Rows lie near named flat spaces through zero. A row that begins with a name and a colon came from that space; any other row is followed by the name of its block's space that it lies nearest.
q263_q714: [  0 -46 -25  17 -16  -1  -8 -18   3  13   3   6  -3   3 -16 -11   7  -2
 -25  -8]
q870_q44: [ -1   7   8 -14   4 -13   4  -1  20  -9  21  -6  10  -1 -13   2 -27  -2
 -11  12]
q228_q663: [ 14  25 -29 -45 -27  -7 -18   8 -30  -9 -63 -14 -19  27 -49  25 -31 -36
  54 -19]
q870_q44: [ -2  11  -2 -20  -2  15 -22  13 -15  20 -45   0 -13  16  10 -18  21 -19
  31   2]
q687_q916: [ -6  11  -7   0  -4  15   1  -3 -22  30 -13  14 -11  -9  -4 -11  -5  14
  -1   6]
q823_q617: [  0   4  21   0  15  16   4   7   6 -12   0  -3  11  -3   5  -1  10   2
  -3   1]
q263_q714: [ -3   5  -8 -20  -8  -4   1   3  14  17  18   6   4  -6  -8   1 -28 -12
 -10  16]
q823_q617: [ -2   1  24  -9  16   7   0   0  24  -8  10  -5  17  -2  -5  -6 -12  -1
 -14  10]
q228_q663: [  1  10   4  -4   3  19   9   5   9  18  13  14  10 -18  10  15 -18  -2
  -8   5]
q228_q663: [  1  20  16   6  13 -17   6   2  13  -7  16  -2   4  -5  31  12  -6   8
  10   2]
q823_q617: [  6  -6  -9  -2  -8   6   4  -4   5   4   5   6   5  -7 -12  19 -22  -6
  -6  -7]
q263_q714: [ -3   7 -13  23  -7 -28   9 -21 -16  11  10   7 -16  -8   0   4 -20  34
  -3  -4]
q518_q233: [  0  23  13 -25   7   7   0  17   5  -8  -4  -6   6   3   1   2  -4 -15
  13  10]
q518_q233: [ -3  -4  24 -18  16  -3   1  17  36 -29  30 -15  23   5   5  -9  10 -20
 -14  18]
q518_q233: [ -1 -25   1  22   4 -27 -11 -29  16   3   2  -4  -3   8  -2 -11 -13  19
 -15  -7]
q870_q44: [  6  -1   7   7   6  18   5   5   1  -5  -2   3   8  -7  11  15   8  -2
   2 -10]
q263_q714: [  8   4 -16   3 -13  17   4   4 -33  -6 -27   2 -10   1 -16  17  10  -2
  18 -20]
q263_q714: [  5 -14  32   6  24  35  -8   5  18 -12 -17  -4  20   3  15  -2  26  -7
  -3 -10]
q228_q663: [  3 -25   7  43  10  -4   7  -4  12 -10  24   4   6  -7  48   7  39  12
 -10 -14]
q518_q233: [ 19   5  11 -12   6  23  -8  -1  16  -6 -32  -2  15   3  -6  41 -31 -21
  21 -27]
q823_q617: [  3  57  27 -29  17  25   0  24  -9   8 -30   2   2  -4  24  15  -9  -9
  41   5]
q870_q44: [  1   3  -2  18   1  19   0   1 -30   7 -28   6 -11  -2  14   1  29  13
  16 -15]
q687_q916: [ 12   8   7   2   4   0   3  -6   9  -8  -7  -1   7  -3   1  31 -26   0
  10 -17]
q228_q663: [  2 -35 -24  21 -14   2 -10 -15  -3  23  -8  11  -8   1   5  -4  11  -1
 -10 -13]
q228_q663: [ 10 -35 -16  29  -9 -23  -9 -16   2 -20  -8  -9  -6  15   6  12  20  -2
   6 -29]
q518_q233: [  4  10  -9   0  -7   4   7  10 -15  -7  -4   1  -4  -2   4  15   8  -5
  15  -7]
q518_q233: [ 15 -32 -10  -2  -9  22   4   0  18 -22   5  -3  21  -2 -30  32 -12 -26
 -15 -21]
q870_q44: [  7  -6  15   0  10   0   1   0  16 -29   3 -12  14   5  -7  13  -2  -6
  -1 -10]
q823_q617: [ -2  18   3 -28   0 -12 -15   6   5   8 -17  -6  -6  14   0 -10 -12 -16
  20  12]
q228_q663: [ -9  -7 -22   2 -14 -12 -21  -8 -20  34 -27   6 -26  13   8 -31  16   2
  12   5]
q687_q916: [-27  58  33 -40  19 -21  34  42   6 -32  79 -14  11 -15   0 -38   9   9
 -22  71]
q687_q916: [  8  -1   3 -10   1 -21  -6  -1  25 -19   5 -12   8  10   0  17 -19 -17
   9  -6]
q870_q44: [  4  15  22 -10  14  -6   5   0  14 -28   4 -13  12   2 -15  12 -22   3
   1  -1]
q518_q233: [-20 -14   4   9   5  -2  -2  -9   3  29  22  10  -4  -7   4 -50  13  23
 -36  30]
q518_q233: [  8  23   2 -20  -2   3   6  22  -4 -25  -4  -9   4   4   0  24   2 -23
  26  -5]
q263_q714: [ -9 -37 -24  18 -15 -28 -14 -23  -3  17   3   1 -17  12 -11 -33  10  12
 -20   4]
q870_q44: [ -2   5 -16   2 -11 -13   3  -4  -4  20  11  10  -9  -6   7   3 -14   3
   0   5]
q687_q916: [ -1   9  24   8  19 -17   1   3  18 -16  15  -8   6   3  33  -2  13   6
   6   4]
q263_q714: [  7 -68 -22  59 -10  -9   8 -35  16  -4  34  10   7 -11  -1  14   5  21
 -46 -28]
q823_q617: [  2 -11  -8 -12  -7  -1  -9  -1   6  -1  -8  -4   1   9 -18  -3  -7 -15
  -1  -1]
q228_q663: [  0  -7   5  -3   2   2   4  -1   2 -21   5  -9   7   3 -24  -2   0   0
 -11  -1]
q823_q617: [ -5  26   0 -27  -2  -2 -17   9 -17  17 -37  -3 -16  15  -1 -20   1 -10
  30  11]
q263_q714: [ -1   8   1 -27  -2   0  -3  22   6 -15   3 -10   4  10  -1  -6  14 -28
  11  13]
q687_q916: [ -7 -39 -14  -1 -11  24   9  12  10   0  37   7  14 -10 -15 -18  27 -18
 -43  16]
q687_q916: [ 11   4  -4   2  -4   6   3  -7 -10 -11 -19  -2   0   1 -18  27 -19   1
  12 -22]
q823_q617: [ -5  15  25   3  19 -15  12 -11  35   8  43   5  16 -19  15   5 -42  21
 -25  18]
q687_q916: [  7  -8  -5 -17  -7  18  16   7  26  -7  34   5  25 -17 -26  29 -36 -22
 -26   3]
q518_q233: [  3 -14   9  21   9 -20  -6 -15  17  -7   4  -5   2   5  17   1   1  11
  -3 -10]
q687_q916: [  7  -4  -8 -13  -6  -6 -17 -14  33  38  -6  12   5  -1  11  17 -51 -18
   3  -2]
q870_q44: [ 12  13 -14  -9 -10 -11  -3   5  13  14  -1   7  -1  -2  27  36 -24 -23
  26 -10]
q823_q617: [  4  14   8  -1   5  30  14  -3   2  16   4  15  12 -23  -9  23 -36  10
 -12  -3]
q263_q714: [ -7  12  -9 -10  -7 -10  -5  -8  -7  27  -5   7 -12  -1  -9 -12 -25   8
   0  13]
q228_q663: [-15  24  43  14  34 -54   6  -6  24 -28  41 -19   2   4  36 -28   7  38
  -7  26]
q870_q44: [  4 -14  10  27   9  35   6   3 -19 -12 -18   3   4  -5  10   3  42  11
  -1 -21]
[  6  17 -10  14  -5 -31  -7 -16 -21   2 -27  -3 -23  10  10  14 -12  18
  33 -20] => q518_q233
[ -9   0 -28 -14 -19  -2 -24   6 -22  45 -32  10 -26  14  13 -32  21 -16
  21  12] => q870_q44
[ -3 -56 -16  28  -9 -37  -4 -33  20 -14  30  -8   1   9 -29 -18  -5  15
 -43  -5] => q518_q233
[  9  -9  10  18   8  20   6   0  -1 -17  -6  -1   9  -5   7  19  15   4
   1 -20] => q263_q714
[  7 -14 -19  -3 -15  17   4   3  -5   3  -2   6   3  -5 -18  17  -5 -16
  -5 -10] => q263_q714
[ 13 -26 -46  11 -32 -45 -30 -31  -6  18 -40  -2 -28  27  -6  16 -23 -13
  31 -33] => q228_q663
[ -3  -3  -4  -6  -4 -10   2   2   0  -9  11  -5  -1   3 -12  -8   2  -3
  -6   8] => q518_q233
[-10 -17 -13   7  -8   6  -7   1 -20  13  -8   4 -13   5  -2 -33  36   4
  -8   7] => q687_q916
[  7 -26  -3   6  -3  -4   1  -7   2 -37  -1 -15   7  11 -35   5   6  -4
 -11 -16] => q228_q663
[  0  56  50  -5  35  -1  11  14   5 -20   0  -9   9  -6  37  11  -4  19
  26   7] => q263_q714
[  1 -17  23   4  16  29  10   6  20 -21  18  -3  25  -9  -7   0  13  -3
 -27   1] => q870_q44
[-3 -6 -5  6 -3 -1  0 -3 -6  3  1  2 -4  0 -1 -7  7  5 -5  1] => q870_q44
[  1 -25  -4  12  -2  13   6 -11  15  11  19  11  12 -13  -8   5 -13   4
 -30  -2] => q228_q663
[-14  37   4 -19   3 -33 -20  -4  -6  39 -19   2 -24  12  24 -33 -16  11
  26  26] => q687_q916
[ 10  21   7 -22   1  15  11  11   5 -16  -1  -3  13  -6 -20  32 -30 -15
   9  -5] => q228_q663
[  4 -12 -39  -2 -27 -33 -27  -5 -13  20 -33  -1 -29  26  17  -3  14 -23
  37 -13] => q870_q44
[  5  22  15 -14   9   2  -4  21   1 -19 -14 -10   2   9  25   9  20 -18
  32  -3] => q823_q617
[ -2  10 -20 -19 -17 -21   1  17 -16 -17   5 -10 -12  12 -10  -5  15 -18
  16   9] => q263_q714
[ -4 -17 -19   8 -12 -24  -9  -4 -10  -4  -2  -6 -15  14   1 -18  25  -2
   4  -1] => q823_q617
[-17  36  27 -12  19  -9   2  16  -9  -2   6  -7  -6   2  21 -37  23  16
   8  31] => q228_q663
[-17  54  11 -43   4 -25 -13  11 -20  12 -24 -12 -22  17 -13 -40 -15   6
  29  35] => q228_q663
[  2  11  25  21  19  20  27  10  -8 -34  22  -3  15 -18   9  16  21  22
 -10  -7] => q687_q916
[  3  10  14 -10   9  -6  -2  11  16 -16   4  -9   8   5  16   8   3 -13
  12   1] => q823_q617
[ -7  11   0   1   1 -12  -3  -1 -11  11  -4   1 -12   2  10 -16   5  11
   7   9] => q823_q617

Rows lie near named flat spaces through zero. A row that begins with a name and a colon came from that space; any other row is followed by the name of its block's space that it lies nearest.
q115q204: [ 14  -4  30 -13 -12  22  11   8   9 -30  21  27   8   9   8 -14  -4 -12
  13 -12]
q115q204: [-26 -12  12   4  21   2   1   5  -6  20 -13  15  -6  11   3   9  -3   3
  -9   5]
q313q682: [-23  12  -7 -25 -22  16  14 -26   1   9 -19  15 -34  -2  -7   9 -23  16
 -17   4]
q247q212: [ -9  12 -12  21  23   8   2   1  -4   2  27 -10 -17  -5  10 -13 -11   4
 -14 -28]
q115q204: [  4  31  -2  -3   6 -19  -6  -6  19 -25   8 -15  -6 -10 -10   8  -4  13
  -2   0]
q313q682: [-10  34 -24  10  27   7   6  -6  33  10  14 -13 -27  -2  18   4 -13  -6
 -26 -30]
q978q389: [-10 -10 -32   8  -1  29  -5  29  27  24  16  12  -3  35  49  22  -9 -43
 -10 -43]
q247q212: [ 25 -23  -8  -4 -21  15   6 -11  17  -2   1  20  19  13  17  -1  17 -27
  14  13]
q830q124: [ -3  14 -14  10   7   2 -11   9   5 -23  42  -1  11   2  21   5   1  -3
   8 -30]
q115q204: [  6  21  -7  12 -14  -5 -15  17  25 -68  67  18   7 -11  12  15  -2  13
   4 -45]
q978q389: [-14 -14 -17  15  10 -17 -35  47   1   4   8 -15  26  30  18  23  -1 -27
  12  -9]
q74q378: [-10  -3 -17  10  15 -17  -8   3  37  17 -22  -1  -6   9   0  18   0 -15
 -17  19]
q74q378: [-23  -2  13  15  36  -6   4 -14   4   6  -5  14 -20   6  -6   5  -5  16
 -16  14]
q978q389: [ 26   9 -21  14  -8  -6 -11   9  20 -19  14 -26 -19  17   0   7 -15 -13
  -6  -7]
q115q204: [ 14  -5  -5 -12 -15  16  13 -16  -4  16 -16  -6  -3  -1  -2 -21  -3 -13
   3  13]
q978q389: [ 18 -15  33  -5 -21   3  12  -7  -8 -26  -3  25 -12  -3 -21   3   1  23
   1  10]
q313q682: [-23   0 -10  -1   2  15  -7  -3  -3 -14  31  19  10  14  24   1  -8  -8
  11 -13]
q313q682: [ 31  -8 -23   0 -43 -13  -9   0  -2 -14   3  -7  17 -16  -7  13  20   6
  10   2]
q247q212: [-24  26  -9   0  29  15   9  -8  -2  16  16 -12  -4 -17  12 -36 -12  -7
  -8 -21]
q978q389: [-20   7 -17  25  32 -33 -27  11   3  -5   9 -22   5   3  -5   8  -3   4
  -3  11]
q74q378: [ 17  -6 -21  13 -14  -5  -2   3  -1   7   3  -9   2 -18  -2  -1  12   2
  -7 -10]
q115q204: [  5 -14  -9   4 -21   9   1  12  -3   3   8  12   6 -10   5  -3   5  -4
  -3 -18]
q830q124: [  4  -3   4  15  10 -18   4 -13   4   4 -14   2 -14 -15 -19  10  10  24
 -16  15]
q830q124: [ 26   2   2  28  18 -10   3   0  30 -22  23  -3   1 -16  -7 -29   6  -9
  -8   2]
q978q389: [-28  29   8   8  38 -25 -24  29  23 -28  22 -13   3  10   1   8 -19  -3
  -1 -10]
q978q389: [  3  13  25 -12  -1  -1   5   2  -9 -17   4   0   2 -11 -11  -6  -1  15
   6  -6]
q313q682: [ -4 -19  13 -15  -3  -9   2 -15  -5  22 -50   4   0  16 -16  13   4  -1
   4  50]
q74q378: [ 37  -9  18   3   8  -2  17 -18  25   6 -28  -2 -10   8 -12  -5  11 -10
  -5  32]
q74q378: [  4  -6  -7 -10 -29   3  -8  18 -18  -1   1 -11  11  -5  -4 -11  -6  -8
   9  -7]
q313q682: [-30  28 -25 -16   6 -16  -8 -10  24  19 -29 -17 -14   0  -5  18 -16  -1
 -15  16]
q247q212: [-43  19 -19  -3   6  -5  -2 -10  15   8  -7   1 -28 -16 -14 -17 -32   6
 -27   8]
q830q124: [ 25  -3  -5  17 -15   2   6   4  28 -24  21  10 -15 -16  -9 -18  -5  -4
 -16 -11]
q115q204: [ 11   6   6   2   7 -18 -10  19   9  -6   0  -9  19   1   5  27  20   2
   8 -10]
q74q378: [  1   9   3 -13   4  -6  -5   4  -8  10 -19 -25   6  11  -5  -2  -5  -9
  10  14]
q247q212: [-18  -6  -7   4  -1 -30 -35  27  -5 -20   8  -8  30  12  -2  20   1  -3
  20  13]
q74q378: [ -3   7  16  28  29 -38 -17  19  -2 -28  24   3  12 -15  -6  39  27  41
  -2 -19]
q830q124: [  9  -6  14 -20 -28   0   9  16 -35  26 -27  -8  17 -34 -14  -4  20  17
   4 -14]
q247q212: [-28  -5   4 -18  -4 -12 -14  -4  -8  -3 -18   7  14  13  -8  10  -7   1
  14  34]
q115q204: [ -1   6 -14   0  14  18   9 -34   7   8   2  -3 -21  27  16   0 -13 -11
  -1  12]
q830q124: [ -1  -9   1  -8 -12   8   8 -14   5  10 -25   5 -30  17 -11   5 -19  -1
 -13  22]
q313q682: [ -1   8   9  -1  18 -19 -18  19  -9  -9   8 -15  36   7   9  16  18  -2
  24  -3]
q115q204: [ 22  -2  -5  16  -2  18   2  -6   7 -30  36   2 -22  26  12  -4 -17  -9
   1 -13]
q247q212: [ -5  -8  21   2  23   4  -8  25 -37  12   4 -12  21  23  16  10   9  -4
  21 -16]
q247q212: [  1 -23  12 -15  -6   0  -5  15 -11  23 -29   3  31  19   7  10  15 -21
  20  18]
q247q212: [-24   3  -6 -24 -10 -18 -14   5  10   8 -27  -2  28  -8 -11  -5   0 -14
  11  33]
q313q682: [  1  22  -8  -2  26   7  14 -17  20  28 -15 -11 -19   8  16  21   5  -1
 -15 -10]
q74q378: [  3 -15   6 -45 -50  42  22 -22  18   0 -21  37  -4  21   7 -18 -20 -32
  10  25]
q830q124: [  8  -4  10 -11  -5   0  -4   5  37 -24   5  20  27  14   9  -6   4 -31
  17  19]
q830q124: [ 30   3   1  16 -12  -3   7  17  -1 -12  24  -5   7 -41  -7 -19  18  11
  -8 -36]
q247q212: [-41 -12 -33   2  -3 -28 -30   6  10  11 -19  -1  14   5  -9   6 -11 -13
  -1  40]
q978q389: [  6   2   2   7   8  10   0  18  11 -11  34  14  27  -6  27  -2  18 -13
  10 -37]
q978q389: [ 12 -34 -11   3 -27  18  -1  17 -14  19  -4  12   5  20  19  19   8 -15
   4 -15]
q115q204: [-24  -9 -30  38  44 -21 -20   4  -4  35  -7 -15 -15  28  18  54   9   9
 -18  -4]
q313q682: [  2   9  15  -4   8   3  -7  12 -22 -20  30   1  28   4  19  16  17  10
  26 -29]
q247q212: [ 13  -9   7 -12 -12  25   4  14  15  -9  18  19  26  16  28 -10   5 -35
  19 -16]
q830q124: [ 24 -11  19   9   7  22  12  21   3   1  19  13   9   7  23  -2  14 -15
   3 -36]
q313q682: [ 56 -14  33  24   9  14  30  -1  -2   4   0  -1 -27  -9 -10 -14  15  11
 -17 -19]
q313q682: [-23  18  -1 -11  -7  -7  -8   1   7 -21   4   2 -17   0 -12   6 -25  13
  -7   2]
q74q378: [-52  12 -26   2  28  -7 -16   5 -18  36 -13 -27 -11  10   3  -5 -27  -6
 -10   5]
q115q204: [-46   4 -52  20  18  -2  -7 -22   6  33   3   8 -22  -1  20  31  -3  13
 -28 -10]
q830q124: [ 17 -15  23  -6 -14  10  13  16  -5   9  -8  22  11  -7   7  21  26   9
   1 -24]
q830q124: [-21  10 -16  -3   7  -2 -12 -22  24 -21   6   8 -19  39  10  28 -23  -5
   1  23]
q978q389: [  8  23  20  -8   5  -5  -6  26 -22 -19  22 -20  22 -13   2  -3   8  10
  18 -35]
q978q389: [-13  10 -48  12  13 -10 -23  13  19  24  -6 -39 -11  27  14  10 -21 -32
 -10   2]
q74q378: [-39  17 -36  28  44  -8   1 -29  10  26  11   4 -20 -13  18  23   7  23
 -29 -13]
q74q378: [  3   8 -22  -2 -16  11  -1   3  -6  -3  23  -4   9 -12  16  -4   4  -4
   5 -29]
[-53  22   9 -18  29  -9 -13  19  -3  17 -18 -11  -1  12   0   6 -25  -3
  -3   1] => q978q389
[ 12   5   8  -1   4 -10  -5  -3 -13 -13   8  -9  20  -1   0   5  16   8
  19   3] => q247q212
[  4  14 -29  12   7 -12  -6  -4   2  13   6 -21   5 -15   9  14  17   7
  -5 -16] => q74q378
[  3  11  20 -14  -7   4   5   6   2 -16   3   5  -1  -2  -4   1  -5   6
   4  -9] => q247q212
[  6  14 -29  21  -4 -25 -11  19  27  -2   6 -21  -8 -33 -15  -6  -1   2
 -25 -14] => q247q212
[  0  -1  -9  15   7   2  -6   8   9 -12  25   2   4   1   8 -11  -4 -11
   0 -11] => q313q682
[ 17   3  21 -21 -14  -7  -7  21 -17 -13  -1 -15  43  -9  -5 -14  15  -9
  32   1] => q978q389
[-29  22  17 -29   4   4   9  -5  -3   9 -20   0  -6 -12 -12 -16 -17   7
  -4   7] => q247q212
[-19   3  -1  -1  -4  -3  -8  -2   4 -20  11  11 -12   8  -4   7 -19   8
  -3   4] => q247q212
[-14  12  10 -10  13 -10  -4 -14 -12 -10  -2  -8   9  -3 -11 -15  -5   7
  13  24] => q115q204
[-15   0   0  -3   3  -7   2   8   6  21 -20   6  -1 -12  -4  12   6   7
 -14  -2] => q115q204
[ -7   6  17  -2  31   2  -2  10  19   1  -7  -8  -4  28   3 -14 -19 -27
   2  15] => q74q378
[ -1 -11  14   1  -1 -13  -3  -6  22 -22  -9  19  -1   7 -17  -2  -6  -2
   0  36] => q978q389
[-14 -15 -22  18  14 -12 -25  23  -7  11   9 -12  25  14  15   5   6 -20
  10   0] => q247q212
[-27   6  -1 -11 -12  -9 -16  42  22  -2  -7   2   2  -4  -7  -1 -23 -16
 -12 -11] => q247q212
[ -7  -1  27 -42 -36   0   8 -44   5 -39 -23  38  -5  12 -23  17  -9  23
  18  56] => q247q212
[-19   7 -10 -13  -9   2  -7   5  15  -6   6  14   9   6  14  17  -3  -7
   3  -7] => q74q378
[-23  12 -14  -2  -4   1 -13  -1  20 -36  35  15   5   4   9  -9 -20  -9
   6  -2] => q247q212
[-18   7 -29   4  15  12   9 -27 -19  42 -12 -22 -21  -5   4 -20 -12  -1
 -14   4] => q74q378
[  4   4 -23   7   1  15   8 -22  11   9   4  -3 -26  14  12   4 -11  -7
 -12  -2] => q115q204
[ -6  24   5 -10   6 -15 -12   5  16 -34  25   6  31  -8  11  19  16   8
  19 -12] => q115q204
[-10 -12 -21  27  24 -11 -10  19 -15  43 -12 -25  -4   0   3   1   4  -6
 -16  -8] => q247q212
[ -5  18 -20 -16 -21 -12  -4  -4   7   0  -2  -4  23 -35  -3   1  16   7
   4  -4] => q115q204
[  7  -5  34 -19   7  -6   6 -11 -32  11 -38 -25   8   0 -33 -43  -8  -4
  19  51] => q115q204
[ 10   5  46 -27 -16  -4  18 -21 -27 -17 -20   8   3 -27 -36 -19   6  34
  12  26] => q978q389
[ -7 -15 -17  20  11  -2 -17 -17 -15 -19  30   7  12  27  18  12   4   0
  20  14] => q247q212
[-13   3 -13  17  10 -27 -31  49  45 -22  21   6  22   7  13  30   4 -18
  -4 -20] => q74q378
[ -8 -16   5  -1  -7  13   6  15 -17  21  -6   8   3  -8   1 -15   0  -5
  -5 -12] => q830q124
[ -2 -11  15   4   7   2   3  28 -29  24  -4 -12  23 -30  -9 -46   7  -8
   3 -13] => q313q682
[-25  17  -9   2  30 -29 -15  -4   2  13 -14 -14  13  -3   1  30  14  15
   1  11] => q115q204
